Here is a tiny trained network, its code and every weight. The questions are about switching its units off for an input and a class, where a switched-off unit gives its printed mean instead of its output.

import numpy as np


def w(rows, s, z=0):
    codes = np.array(rows[::2]) - 128.0
    scale = np.full(codes.shape[1], s)
    scale[-1] = z or s
    return codes * scale


def f(y):
    return np.maximum(y, 0)


def log_softmax(a):
    a = a - a.max(-1, keepdims=True)
    return a - np.log(np.exp(a).sum(-1, keepdims=True))


def net(x, mask):
    res = np.array(x, float).reshape(1, 4) / 4 @ E
    y = f(res @ A[0][:, :-1].T + A[0][:, -1])
    res = res + np.where(mask, y, B[0][:, -1]) @ B[0][:, :-1]
    return log_softmax(res[-1] @ U[:, :-1].T + U[:, -1])


A, B = {}, {}
E = w([
[113,127,133,89],'x0',
[118,127,132,100],'x1',
[105,10,113,129],'x2',
[94,123,221,191],'x3',
],0.014)
A[0] = w([
[102,157,10,163,81],'n1',
[100,13,108,134,104],'n2',
[79,133,204,159,102],'n3',
[141,242,145,120,121],'n4',
[167,119,193,91,6],'n5',
[212,139,31,77,87],'n6',
[209,158,131,136,198],'n7',
[109,68,116,152,224],'n8',
],0.013,0.0026)
B[0] = w([
[124,103,164,129,190],'n1',
[76,213,102,156,214],'n2',
[251,88,223,109,204],'n3',
[19,232,99,138,250],'n4',
[139,146,168,147,141],'n5',
[171,35,222,110,249],'n6',
[104,121,131,191,186],'n7',
[88,170,89,120,183],'n8',
],0.013)
U = w([
[12,194,10,98,253],'0',
[211,110,150,73,3],'1',
],0.014,0.003)

Each question gives the input, the list of numbers given to net, and the class t.
The units are the neurons (one row each of A and B). Each row of codes is followed by its name. A weight is (code - 128) times the scale printed after its matrix; where a second scale follows, it is the last column's (A, B and U).
mask holds one flag per neuron, in row order. A switched-off neuron (its flag False) gives its mean, the last column of its row in B, instead of its output. The means were averaged over made-up inputs and are rounded, as every weight is.
A unit's drop is (log p(t) with every unit on - log p(t) with that unit switched off) / (log p(t) with every unit on - log p(t) with every unit switched off).
The circuit of an input: a set's keep is (log p(t) with only the set's units on - log p(t) with every unit switched off) / (log p(t) with every unit on - log p(t) with every unit switched off). Starting from all 8 units, units are removed one at a time, each time the one whose removal leaves the highest keep (on an exact tie, the one counted first), for as long as the keep stays at least 0.8.
circuit, biggest first: the units of the circuit, biggest drop first
top k neurons: the k neurons with the biggest drops, biggest first
drop of u: that unit's drop, to one decimal
input [-2,-7,8,6], class 0: circuit, biggest first : n2
input [-8,2,-3,-5], class 1: top 2 neurons : n6; n2
input [1,5,7,-8], class 1: top 3 neurons : n6; n4; n1
input [-5,-3,4,4], class 0: top 4 neurons : n6; n2; n8; n1
input [0,-8,5,-7], class 1: top 2 neurons : n6; n4
input [-5,2,4,3], class 0: top 3 neurons : n6; n2; n8
input [8,3,-4,-6], class 1: drop of n2 : 0.1
input [-4,4,0,-5], class 1: drop of n4 : 0.0
input [-7,2,8,1], class 0: drop of n8 : 0.0
input [-7,-6,-4,-5], class 1: drop of n8 : 0.2
